Below is a small trained network, with its code and all its weights. Each question gives an input and a class and asks what happens when units are switched off, that is, made to give their printed mean instead of their output.

import numpy as np


def w(rows, s, z=0):
    codes = np.array(rows[::2]) - 128.0
    scale = np.full(codes.shape[1], s)
    scale[-1] = z or s
    return codes * scale


def norm(h):
    return h / np.sqrt((h * h).mean(-1, keepdims=True) + 1e-5)


def f(y):
    return y / 2 * (1 + np.tanh(0.7978845608 * (y + 0.044715 * y**3)))


def log_softmax(a):
    a = a - a.max(-1, keepdims=True)
    return a - np.log(np.exp(a).sum(-1, keepdims=True))


def net(x, mask):
    res = np.array(x, float).reshape(1, 6) / 4 @ E
    u = 0
    for l in range(2):
        y = f(norm(res) @ A[l][:, :-1].T + A[l][:, -1])
        res = res + np.where(mask[u : u + 5], y, B[l][:, -1]) @ B[l][:, :-1]
        u += 5
    return log_softmax(norm(res)[-1] @ U[:, :-1].T + U[:, -1])


A, B = {}, {}
E = w([
[202,135,154,114,196,11],'x0',
[227,154,167,120,153,168],'x1',
[94,31,162,185,171,177],'x2',
[78,210,166,254,146,118],'x3',
[112,111,108,149,99,206],'x4',
[156,148,45,126,183,166],'x5',
],0.0067)
A[0] = w([
[54,181,134,160,36,102,128],'L0N1',
[107,161,157,51,146,194,198],'L0N2',
[104,35,59,48,125,70,53],'L0N3',
[101,156,2,82,163,233,125],'L0N4',
[180,76,179,175,41,85,253],'L0N5',
],0.0074,0.0036)
B[0] = w([
[61,209,117,42,80,140,201],'L0N1',
[110,120,102,203,77,56,192],'L0N2',
[63,66,57,140,172,1,209],'L0N3',
[138,94,139,146,86,94,254],'L0N4',
[116,154,126,52,165,153,253],'L0N5',
],0.0099,0.0036)
A[1] = w([
[160,186,130,40,188,99,27],'L1N1',
[130,136,91,177,254,100,200],'L1N2',
[129,68,78,156,31,176,68],'L1N3',
[70,44,185,135,125,177,170],'L1N4',
[149,149,104,194,61,249,6],'L1N5',
],0.0075,0.002)
B[1] = w([
[189,93,232,162,94,177,213],'L1N1',
[119,175,81,165,145,150,253],'L1N2',
[231,145,151,193,92,158,211],'L1N3',
[74,109,141,188,199,225,212],'L1N4',
[188,1,100,93,86,102,187],'L1N5',
],0.0084,0.0033)
U = w([
[143,168,85,87,69,78,2],'0',
[3,191,176,75,76,134,177],'1',
[171,14,80,190,49,193,129],'2',
[54,69,161,171,225,214,161],'3',
[180,203,136,211,229,100,132],'4',
[205,118,249,35,151,84,125],'5',
[79,13,40,65,183,9,147],'6',
],0.013,0.003)

Each question gives the input, the list of numbers given to net, and the class t.
The units are the neurons (one row each of A and B). Each row of codes is followed by its name. A weight is (code - 128) times the scale printed after its matrix; where a second scale follows, it is the last column's (A, B and U).
mask holds one flag per neuron, layer by layer. A switched-off neuron (its flag False) gives its mean, the last column of its row in B, instead of its output. The means were averaged over made-up inputs and are rounded, as every weight is.
A unit's drop is (log p(t) with every unit on - log p(t) with that unit switched off) / (log p(t) with every unit on - log p(t) with every unit switched off).
The circuit of an input: a set's keep is (log p(t) with only the set's units on - log p(t) with every unit switched off) / (log p(t) with every unit on - log p(t) with every unit switched off). Starting from all 10 units, units are removed one at a time, each time the one whose removal leaves the highest keep (on an exact tie, the one counted first), for as long as the keep stays at least 0.8.
units of the circuit, in order: the units of the circuit, biggest drop first
top k neurons: the k neurons with the biggest drops, biggest first
top k neurons in layer l: the k neurons of layer l with the biggest drops, biggest first
drop when u is switched off: that unit's drop, to one decimal
input [-8,-4,-4,3,-4,8], class 2: units of the circuit, in order : [L0N3 L1N5]
input [-3,8,0,5,-2,-4], class 5: units of the circuit, in order : [L0N3 L1N2 L1N5]
input [7,5,-6,7,6,-8], class 5: top 3 neurons in layer 1 : [L1N1 L1N2 L1N4]
input [6,-4,-6,2,1,-1], class 5: units of the circuit, in order : [L1N1 L0N2]
input [-6,0,1,-6,-4,-3], class 6: units of the circuit, in order : [L0N3]
input [-4,8,-4,3,-2,2], class 2: units of the circuit, in order : [L1N5 L0N5]
input [7,-1,-2,-1,4,4], class 4: units of the circuit, in order : [L1N2 L1N1]
input [-5,8,-5,7,-1,0], class 1: top 2 neurons : [L0N1 L1N3]
input [3,-3,6,1,-5,1], class 3: top 2 neurons : [L0N2 L1N4]
input [0,7,3,-5,3,-6], class 3: top 3 neurons in layer 1 : [L1N4 L1N5 L1N3]
input [-8,4,7,-8,-5,-8], class 3: top 2 neurons in layer 0 : [L0N5 L0N4]
input [-6,-7,5,7,7,6], class 2: top 2 neurons in layer 1 : [L1N5 L1N3]
input [2,0,3,7,-5,-8], class 1: drop when L1N3 is switched off : 0.1
input [-2,-1,-1,7,-6,0], class 1: units of the circuit, in order : [L0N1]
